Below is a small trained network, with its code and all its weights. Each question gives an input and a target symbol and asks what happens when units are switched off, that is, made to give their printed mean instead of their output.

import numpy as np


def w(rows, s, z=0):
    codes = np.array(rows[::2]) - 128.0
    scale = np.full(codes.shape[1], s)
    scale[-1] = z or s
    return codes * scale


def f(y):
    return np.maximum(y, 0)


def softmax(a):
    e = np.exp(a - a.max(-1, keepdims=True))
    return e / e.sum(-1, keepdims=True)


def log_softmax(a):
    a = a - a.max(-1, keepdims=True)
    return a - np.log(np.exp(a).sum(-1, keepdims=True))


def net(x, mask):
    ids = ['αβγδεηλμξφψ'.index(c) for c in x.split()]
    T = len(ids)
    res = E[ids] + P[:T]
    u = 0
    for l in range(2):
        q, k, v = (res @ M[l].T for M in (Q, K, V))
        z = softmax(np.where(np.tri(T) > 0, q @ k.T / 2**0.5, -1e9)) @ v
        res = res + np.where(mask[u], z, O[l][:, -1]) @ O[l][:, :-1]
        u += 1
        y = f(res @ A[l][:, :-1].T + A[l][:, -1])
        res = res + np.where(mask[u : u + 4], y, B[l][:, -1]) @ B[l][:, :-1]
        u += 4
    return log_softmax(res[-1] @ U[:, :-1].T + U[:, -1])


Q, K, V, O, A, B = {}, {}, {}, {}, {}, {}
E = w([
[128,88,139,150,3,157],'α',
[151,64,89,132,90,186],'β',
[186,106,59,165,47,121],'γ',
[73,99,126,98,113,160],'δ',
[70,132,131,88,106,136],'ε',
[102,168,118,75,91,85],'η',
[137,98,120,103,63,188],'λ',
[38,108,151,112,101,161],'μ',
[184,152,50,159,54,76],'ξ',
[182,96,91,143,38,155],'φ',
[106,125,129,108,52,129],'ψ',
],0.015)
P = w([
[96,99,111,81,160,88],'0',
[234,111,145,101,65,157],'1',
[88,198,52,172,143,247],'2',
[214,137,145,79,61,150],'3',
[163,197,162,182,174,143],'4',
[206,143,141,73,48,155],'5',
[150,11,112,200,204,168],'6',
],0.016)
Q[0] = w([
[109,2,75,50,74,61],'0.h0',
[20,180,67,63,19,190],'0.h0',
],0.016)
K[0] = w([
[134,132,253,125,130,92],'0.h0',
[50,71,103,42,60,98],'0.h0',
],0.022)
V[0] = w([
[193,64,124,38,194,185],'0.h0',
[235,159,134,6,135,244],'0.h0',
],0.012)
O[0] = w([
[26,54,194,192,33,86,159],'0.h0',
[66,124,237,254,60,118,254],'0.h0',
],0.0097,0.0031)
A[0] = w([
[113,133,90,134,169,147,253],'0.n0',
[195,149,205,145,97,219,172],'0.n1',
[60,206,115,93,133,55,112],'0.n2',
[163,111,1,247,137,45,130],'0.n3',
],0.0094,0.0041)
B[0] = w([
[116,137,110,147,121,3,173],'0.n0',
[136,137,84,147,130,27,250],'0.n1',
[89,155,147,156,111,142,142],'0.n2',
[84,104,148,114,163,145,171],'0.n3',
],0.013,0.012)
Q[1] = w([
[121,3,161,105,201,158],'1.h0',
[182,160,202,207,254,142],'1.h0',
],0.028)
K[1] = w([
[206,172,237,180,192,122],'1.h0',
[173,251,85,232,117,195],'1.h0',
],0.027)
V[1] = w([
[222,37,69,173,78,129],'1.h0',
[81,53,81,204,252,137],'1.h0',
],0.025)
O[1] = w([
[53,250,116,123,84,188,2],'1.h0',
[100,35,50,82,97,201,238],'1.h0',
],0.016,0.0071)
A[1] = w([
[178,89,127,70,84,199,60],'1.n0',
[191,88,215,134,99,167,3],'1.n1',
[191,86,162,85,63,252,34],'1.n2',
[204,142,108,59,202,150,138],'1.n3',
],0.017,0.0058)
B[1] = w([
[151,183,172,197,164,197,252],'1.n0',
[105,166,120,76,183,229,201],'1.n1',
[124,113,64,120,153,15,218],'1.n2',
[132,157,104,159,5,99,227],'1.n3',
],0.016,0.029)
U = w([
[130,249,155,116,143,115,34],'α',
[75,123,74,85,101,80,117],'β',
[144,181,87,74,172,140,160],'γ',
[110,73,173,175,138,115,179],'δ',
[139,100,34,3,77,159,150],'ε',
[181,162,143,69,100,82,227],'η',
[85,159,226,205,99,174,163],'λ',
[143,116,187,166,61,217,90],'μ',
[147,188,108,141,97,143,2],'ξ',
[64,132,105,83,59,196,155],'φ',
[119,147,223,159,145,1,149],'ψ',
],0.0065,0.0094)

Each question gives the input, a string of symbols that net reads in full, and the target symbol t.
The units are the heads (2 rows each of Q, K, V and O) and the neurons (one row each of A and B). Each row of codes is followed by its name. A weight is (code - 128) times the scale printed after its matrix; where a second scale follows, it is the last column's (O, A, B and U).
mask holds one flag per unit, layer by layer, with each layer's heads first. A switched-off unit (its flag False) gives its mean, the last column of its rows in O or B, instead of its output. The means were averaged over made-up inputs and are rounded, as every weight is.
A unit's drop is (log p(t) with every unit on - log p(t) with that unit switched off) / (log p(t) with every unit on - log p(t) with every unit switched off).
The circuit of an input: a set's keep is (log p(t) with only the set's units on - log p(t) with every unit switched off) / (log p(t) with every unit on - log p(t) with every unit switched off). Starting from all 10 units, units are removed one at a time, each time the one whose removal leaves the highest keep (on an exact tie, the one counted first), for as long as the keep stays at least 0.8.
units of the circuit, in order: the units of the circuit, biggest drop first
unit that matters most: the unit with the biggest drop
k most important neurons: the k neurons with the biggest drops, biggest first
top k neurons in layer l: the k neurons of layer l with the biggest drops, biggest first
input η μ ψ γ ψ ξ, target ε: unit that matters most : 1.n1
input β ε ψ ψ γ ψ, target φ: top 2 neurons in layer 1 : 1.n0, 1.n2
input η ξ δ δ, target ε: top 3 neurons in layer 1 : 1.n1, 1.n0, 1.n3
input η δ ξ λ, target ε: top 3 neurons in layer 1 : 1.n1, 1.n0, 1.n3
input α γ μ μ ε β η, target ε: top 2 neurons in layer 1 : 1.n0, 1.n1
input δ ψ γ μ ψ α, target γ: 3 most important neurons : 1.n1, 1.n0, 1.n2
input φ γ ψ φ ε μ β, target ε: top 2 neurons in layer 0 : 0.n3, 0.n0
input φ δ ε β γ ξ ξ, target γ: top 2 neurons in layer 1 : 1.n0, 1.n2
input η ψ δ ε ε α δ, target ε: 4 most important neurons : 1.n0, 1.n1, 0.n3, 0.n1
input γ ξ δ ε, target β: 2 most important neurons : 0.n3, 1.n2
input ξ λ β δ μ γ μ, target μ: units of the circuit, in order : 1.h0, 0.h0, 1.n3, 1.n0
input ε μ ε α γ ψ λ, target γ: top 3 neurons in layer 1 : 1.n0, 1.n2, 1.n3
input ξ δ ε, target ξ: 4 most important neurons : 1.n0, 0.n3, 1.n2, 1.n3
input ψ ψ μ φ, target η: 4 most important neurons : 1.n0, 0.n3, 0.n2, 0.n1
input β η δ λ, target φ: unit that matters most : 0.n1
input λ ε δ δ, target ψ: 4 most important neurons : 1.n0, 0.n1, 1.n1, 0.n3
input β η φ δ, target φ: top 2 neurons in layer 1 : 1.n0, 1.n2
input β δ γ, target β: 2 most important neurons : 1.n2, 1.n1
input η γ β, target η: top 2 neurons in layer 0 : 0.n2, 0.n3
input η δ δ φ, target ε: units of the circuit, in order : 1.n1, 1.h0, 1.n0
input δ δ β ε, target γ: 4 most important neurons : 1.n2, 1.n0, 1.n1, 0.n1
input γ β ε β ψ η λ, target ψ: 2 most important neurons : 1.n1, 1.n0
input γ λ μ, target γ: top 3 neurons in layer 1 : 1.n0, 1.n2, 1.n3
input μ α μ φ δ β, target ξ: unit that matters most : 1.n0
